Small tables with named rows and columns. After each table, cells are looked up by row and column.

peba
cols = sen, pogap, lup
gupa: [0.75, -0.68, -0.47]
dez: [0.00, 0.22, 0.41]
dimozar: [0.12, 0.29, 0.18]
vid: [0.12, 0.19, 0.20]
dugob: [0.15, 0.16, 0.16]
buzeme: [0.13, 0.18, 0.17]
baz: [0.15, 0.16, 0.16]
rosok: [0.13, 0.18, 0.19]
ridanuf: [0.13, 0.19, 0.19]
davige: [0.16, 0.14, 0.15]
nin: [0.08, 0.26, 0.24]

pogap of ridanuf is 0.19
sen of nin is 0.08
pogap of davige is 0.14
lup of gupa is -0.47
lup of nin is 0.24
sen of rosok is 0.13
sen of vid is 0.12
pogap of dimozar is 0.29
lup of rosok is 0.19
pogap of buzeme is 0.18
sen of ridanuf is 0.13
lup of ridanuf is 0.19
lup of vid is 0.20
pogap of baz is 0.16
sen of baz is 0.15
lup of dugob is 0.16
pogap of dugob is 0.16
Row with the largest pogap: dimozar

zil:
         par  zin  letakag  redul  sama  dukubit  nef  pof  gal
pilelos  185  175      190    148   180      198  147  151  154
sunomi   134  151      154    133   141      140  143  168  164
muni      64   94      126    173    54       76   86  225  146
tivura   166  212      190    116   144       56  253  236    1
zefali   159  154      159    154   162      162  160  159  158
ludurel  163  131      174    132   195      191  172  172  158
rul       44  217      209    138   132       66  130  175  139
koz      164  128      110    160   151      159  131  149  196
gutog     85  136      144     78   105      102  111  192  176

muni, par => 64
tivura, redul => 116
sunomi, letakag => 154
tivura, zin => 212
gutog, dukubit => 102
pilelos, nef => 147
tivura, pof => 236
ludurel, sama => 195
muni, zin => 94
tivura, sama => 144
zefali, sama => 162
rul, pof => 175
sunomi, gal => 164
rul, par => 44
zefali, gal => 158
koz, zin => 128
muni, redul => 173
koz, pof => 149
rul, letakag => 209

Table buloze
	banofit	sudola	sinu
sukim	195	203	200
madorol	229	207	165
lobetu	115	52	199
riso	188	207	198
soz	198	199	198

banofit of sukim is 195
banofit of soz is 198
banofit of riso is 188
sudola of sukim is 203
sudola of lobetu is 52
banofit of lobetu is 115
sinu of lobetu is 199
sudola of madorol is 207
sudola of riso is 207
banofit of madorol is 229
sudola of soz is 199
sinu of riso is 198
sinu of soz is 198
sinu of sukim is 200
sinu of madorol is 165

lizer:
	vazopo	tamel	rer
faz	4400	4739	4799
dad	4866	4548	4424
gude	3846	5143	5261
vurag	4104	4926	5091
faf	4184	4858	5004
vakas	3450	5844	5596
fer	4570	4712	4675
mana	4407	4675	4849
gumorib	496	1401	8309
val	4502	4709	4742
nep	4613	4632	4652
mefu	3709	5238	5439
bekur	3687	5196	5438
kuv	4169	5033	5030

vazopo of fer = 4570
tamel of vakas = 5844
vazopo of mefu = 3709
tamel of dad = 4548
rer of faf = 5004
vazopo of vurag = 4104
vazopo of nep = 4613
tamel of val = 4709
tamel of mana = 4675
tamel of kuv = 5033
tamel of faf = 4858
rer of kuv = 5030
vazopo of faf = 4184

Table lor
       bulug  sas  sedu  gis  gefumag  vut  pom  feb
timog     15   14     2  -89       79  -98   11   31
kofam      6   22    -6  -11       45  -44  -50   26
tilaf      6   22    -1  -11       33  -26  -50   31

What is the vut of tilaf in lor?
-26
What is the gis of kofam in lor?
-11
What is the sedu of tilaf in lor?
-1
What is the gefumag of timog in lor?
79
What is the vut of timog in lor?
-98
What is the sas of kofam in lor?
22
What is the vut of kofam in lor?
-44
What is the pom of kofam in lor?
-50
What is the feb of timog in lor?
31
What is the gis of timog in lor?
-89
What is the sas of tilaf in lor?
22
What is the sedu of timog in lor?
2
What is the feb of tilaf in lor?
31

mupez.csv
,nobul,bibak
les,203,215
tep,100,160
ges,170,110
lolala,197,134
lak,94,155
nus,157,198
ludit,32,71
rov,33,60
murugov,155,197
ruruviz,36,56
tif,200,138
redulur,82,143
neno,217,216
kotuper,101,161

nobul of rov is 33
bibak of redulur is 143
nobul of lolala is 197
nobul of ges is 170
nobul of murugov is 155
nobul of ludit is 32
nobul of ruruviz is 36
bibak of ruruviz is 56
bibak of ludit is 71
bibak of rov is 60
bibak of nus is 198
bibak of lolala is 134
bibak of neno is 216
nobul of tif is 200
Row with the largest bibak: neno

ripap
cols = baz, tib
lov: [63, 158]
mul: [234, 76]
kiferuk: [247, 113]

tib of lov: 158
tib of kiferuk: 113
baz of mul: 234
baz of kiferuk: 247
baz of lov: 63
tib of mul: 76

pesomor:
	kudin	fen	piduf	tati	bobimum
pomoro	69060	32388	89326	72767	68025
mut	48421	56565	52957	21992	59915
faded	48049	70949	42148	26482	57458
dozirab	54270	91844	32771	53688	54519
gaf	74039	50767	80754	95257	65286
peb	65772	28885	88532	61156	68106
siv	52105	39709	68907	27204	63776
rekuv	66866	29585	88950	64362	68083
nin	65834	28969	88693	61409	67811
pitub	70127	34525	88742	77091	67814
lizunim	69646	33379	89289	75012	68040
bimono	69000	32355	89424	72832	68091
vez	74156	51785	80053	95782	65136

What is the bobimum of vez in pesomor?
65136
What is the fen of pitub in pesomor?
34525
What is the fen of gaf in pesomor?
50767
What is the fen of pomoro in pesomor?
32388
What is the piduf of pitub in pesomor?
88742
What is the bobimum of gaf in pesomor?
65286
What is the tati of lizunim in pesomor?
75012
What is the kudin of gaf in pesomor?
74039
What is the kudin of dozirab in pesomor?
54270
What is the tati of faded in pesomor?
26482
What is the piduf of lizunim in pesomor?
89289
What is the tati of siv in pesomor?
27204
What is the tati of dozirab in pesomor?
53688
What is the fen of bimono in pesomor?
32355
Row with the largest fen: dozirab

